Here is a tiny trained network, its code and every weight. The questions are about switching its units off for an input and a target symbol, where a switched-off unit gives its printed mean instead of its output.

import numpy as np


def w(rows, s, z=0):
    codes = np.array(rows[::2]) - 128.0
    scale = np.full(codes.shape[1], s)
    scale[-1] = z or s
    return codes * scale


def norm(h):
    return h / np.sqrt((h * h).mean(-1, keepdims=True) + 1e-5)


def f(y):
    return y / 2 * (1 + np.tanh(0.7978845608 * (y + 0.044715 * y**3)))


def softmax(a):
    e = np.exp(a - a.max(-1, keepdims=True))
    return e / e.sum(-1, keepdims=True)


def log_softmax(a):
    a = a - a.max(-1, keepdims=True)
    return a - np.log(np.exp(a).sum(-1, keepdims=True))


def net(x, mask):
    ids = ['αβδζηθλξστφψω'.index(c) for c in x.split()]
    T = len(ids)
    res = E[ids] + P[:T]
    u = 0
    for l in range(3):
        q, k, v = (norm(res) @ M[l].T for M in (Q, K, V))
        z = softmax(np.where(np.tri(T) > 0, q @ k.T / 4**0.5, -1e9)) @ v
        res = res + np.where(mask[u], z, O[l][:, -1]) @ O[l][:, :-1]
        u += 1
        y = f(norm(res) @ A[l][:, :-1].T + A[l][:, -1])
        res = res + np.where(mask[u : u + 8], y, B[l][:, -1]) @ B[l][:, :-1]
        u += 8
    return log_softmax(norm(res)[-1] @ U[:, :-1].T + U[:, -1])


Q, K, V, O, A, B = {}, {}, {}, {}, {}, {}
E = w([
[142,150,105],'α',
[136,147,96],'β',
[97,211,234],'δ',
[73,71,154],'ζ',
[80,68,142],'η',
[99,48,72],'θ',
[228,49,42],'λ',
[65,73,191],'ξ',
[112,31,57],'σ',
[112,27,51],'τ',
[234,219,119],'φ',
[56,74,246],'ψ',
[239,225,115],'ω',
],0.012)
P = w([
[100,177,197],'0',
[73,179,190],'1',
[53,159,130],'2',
[67,133,103],'3',
[100,92,89],'4',
[147,52,111],'5',
[190,8,129],'6',
],0.016)
Q[0] = w([
[203,35,198],'0.h0',
[146,71,148],'0.h0',
[55,224,3],'0.h0',
[179,196,178],'0.h0',
],0.0046)
K[0] = w([
[231,29,188],'0.h0',
[120,83,119],'0.h0',
[51,255,63],'0.h0',
[77,198,211],'0.h0',
],0.0038)
V[0] = w([
[119,209,51],'0.h0',
[154,102,210],'0.h0',
[155,183,4],'0.h0',
[133,122,131],'0.h0',
],0.011)
O[0] = w([
[254,121,211,82],'0.h0',
[54,139,11,156],'0.h0',
[143,100,233,3],'0.h0',
[107,137,120,124],'0.h0',
],0.0066,0.0058)
A[0] = w([
[157,186,21,171],'0.n0',
[128,128,128,1],'0.n1',
[246,155,169,22],'0.n2',
[181,93,152,88],'0.n3',
[129,129,129,3],'0.n4',
[222,184,43,139],'0.n5',
[85,180,185,11],'0.n6',
[143,182,145,235],'0.n7',
],0.013,0.0059)
B[0] = w([
[127,163,97,253],'0.n0',
[135,144,240,91],'0.n1',
[144,138,107,154],'0.n2',
[148,180,131,130],'0.n3',
[114,125,252,91],'0.n4',
[187,156,124,201],'0.n5',
[132,171,114,144],'0.n6',
[131,135,108,207],'0.n7',
],0.015,0.0046)
Q[1] = w([
[121,127,247],'1.h0',
[147,132,160],'1.h0',
[117,141,135],'1.h0',
[155,107,90],'1.h0',
],0.014)
K[1] = w([
[104,252,59],'1.h0',
[128,146,104],'1.h0',
[119,134,128],'1.h0',
[164,101,149],'1.h0',
],0.011)
V[1] = w([
[140,212,199],'1.h0',
[137,130,120],'1.h0',
[182,178,1],'1.h0',
[215,81,129],'1.h0',
],0.011)
O[1] = w([
[125,87,98,27],'1.h0',
[129,124,129,130],'1.h0',
[120,99,250,253],'1.h0',
[104,146,131,31],'1.h0',
],0.017,0.0072)
A[1] = w([
[81,108,117,116],'1.n0',
[209,199,140,203],'1.n1',
[132,163,2,73],'1.n2',
[126,199,158,109],'1.n3',
[157,45,141,204],'1.n4',
[194,79,186,10],'1.n5',
[120,244,90,64],'1.n6',
[102,164,191,146],'1.n7',
],0.017,0.012)
B[1] = w([
[77,141,160,179],'1.n0',
[86,9,159,245],'1.n1',
[26,156,121,150],'1.n2',
[150,74,71,162],'1.n3',
[51,225,149,254],'1.n4',
[96,224,147,133],'1.n5',
[118,81,66,156],'1.n6',
[102,79,223,231],'1.n7',
],0.013,0.0081)
Q[2] = w([
[251,173,231],'2.h0',
[255,142,4],'2.h0',
[157,120,2],'2.h0',
[125,136,229],'2.h0',
],0.0082)
K[2] = w([
[193,93,252],'2.h0',
[15,1,166],'2.h0',
[46,60,118],'2.h0',
[231,193,156],'2.h0',
],0.0081)
V[2] = w([
[117,165,138],'2.h0',
[171,131,34],'2.h0',
[122,9,127],'2.h0',
[115,17,93],'2.h0',
],0.014)
O[2] = w([
[155,102,121,140],'2.h0',
[134,152,164,2],'2.h0',
[133,211,85,161],'2.h0',
[168,252,93,140],'2.h0',
],0.016,0.013)
A[2] = w([
[103,185,97,75],'2.n0',
[118,168,57,82],'2.n1',
[159,252,177,122],'2.n2',
[217,115,116,178],'2.n3',
[153,168,222,127],'2.n4',
[112,164,67,54],'2.n5',
[63,111,152,123],'2.n6',
[96,152,154,2],'2.n7',
],0.022,0.0068)
B[2] = w([
[105,96,177,140],'2.n0',
[27,100,174,139],'2.n1',
[253,200,53,142],'2.n2',
[181,183,162,144],'2.n3',
[117,205,92,161],'2.n4',
[62,137,178,135],'2.n5',
[211,136,110,252],'2.n6',
[152,65,142,141],'2.n7',
],0.015)
U = w([
[142,184,174,209],'α',
[138,181,236,97],'β',
[58,151,123,219],'δ',
[130,92,79,146],'ζ',
[133,92,99,175],'η',
[153,75,210,107],'θ',
[126,171,253,2],'λ',
[90,114,30,159],'ξ',
[157,69,221,61],'σ',
[150,67,229,56],'τ',
[133,223,91,198],'φ',
[11,143,35,124],'ψ',
[106,242,74,105],'ω',
],0.015,0.0065)

Each question gives the input, a string of symbols that net reads in full, and the target symbol t.
The units are the heads (4 rows each of Q, K, V and O) and the neurons (one row each of A and B). Each row of codes is followed by its name. A weight is (code - 128) times the scale printed after its matrix; where a second scale follows, it is the last column's (O, A, B and U).
mask holds one flag per unit, layer by layer, with each layer's heads first. A switched-off unit (its flag False) gives its mean, the last column of its rows in O or B, instead of its output. The means were averaged over made-up inputs and are rounded, as every weight is.
A unit's drop is (log p(t) with every unit on - log p(t) with that unit switched off) / (log p(t) with every unit on - log p(t) with every unit switched off).
The circuit of an input: a set's keep is (log p(t) with only the set's units on - log p(t) with every unit switched off) / (log p(t) with every unit on - log p(t) with every unit switched off). Starting from the 12 units with the biggest drops (on a tie, the unit counted first), units are removed one at a time, each time the one whose removal leaves the highest keep (on an exact tie, the one counted first), for as long as the keep stays at least 0.8.
units of the circuit, in order: the units of the circuit, biggest drop first
most important unit: the unit with the biggest drop
k most important neurons: the k neurons with the biggest drops, biggest first
k most important neurons of layer l: the k neurons of layer l with the biggest drops, biggest first
input β ζ β σ, target β: 3 most important neurons of layer 1 => [1.n1 1.n4 1.n7]
input θ β η, target β: units of the circuit, in order => [1.n7 1.n1 1.h0]
input ξ ψ α δ ξ η, target ψ: units of the circuit, in order => [0.h0]
input ζ δ ψ α ψ σ, target δ: 2 most important neurons of layer 0 => [0.n0 0.n5]
input β τ λ β ψ, target β: units of the circuit, in order => [1.n1 0.h0]
input ξ ξ φ, target ξ: 2 most important neurons => [1.n1 0.n0]
input β ψ β λ λ ψ φ, target ψ: units of the circuit, in order => [1.h0 0.n0 2.n1]
input δ δ η ω λ β ω, target β: units of the circuit, in order => [1.h0 2.n4 1.n5 1.n1]
input ξ η α τ ψ ψ, target ψ: units of the circuit, in order => [0.h0 1.h0 0.n0]
input δ ζ ζ β δ ψ, target δ: 2 most important neurons => [1.n4 1.n1]
input δ λ ω τ, target φ: 3 most important neurons => [1.n1 0.n5 0.n0]
input ψ τ θ ω α δ, target φ: units of the circuit, in order => [1.n4 0.n5 1.n1 2.h0]
input θ ω φ ζ, target φ: 3 most important neurons => [1.n1 1.n4 2.n2]
input ξ λ δ α ω α ξ, target φ: most important unit => 1.n1
input α ξ ζ λ λ ψ ω, target ψ: 2 most important neurons => [0.n0 1.n2]
input ψ τ φ ξ φ η, target φ: 2 most important neurons of layer 1 => [1.n4 1.n1]
input λ ψ δ τ, target δ: 4 most important neurons => [0.n5 0.n0 1.n4 1.n6]
input ω β φ θ, target φ: 3 most important neurons of layer 1 => [1.n1 1.n7 1.n0]
input ψ θ σ λ φ β, target φ: 2 most important neurons of layer 2 => [2.n2 2.n4]
input φ θ φ λ, target φ: 3 most important neurons => [0.n5 2.n4 2.n2]
input δ α τ α λ λ, target β: most important unit => 1.h0
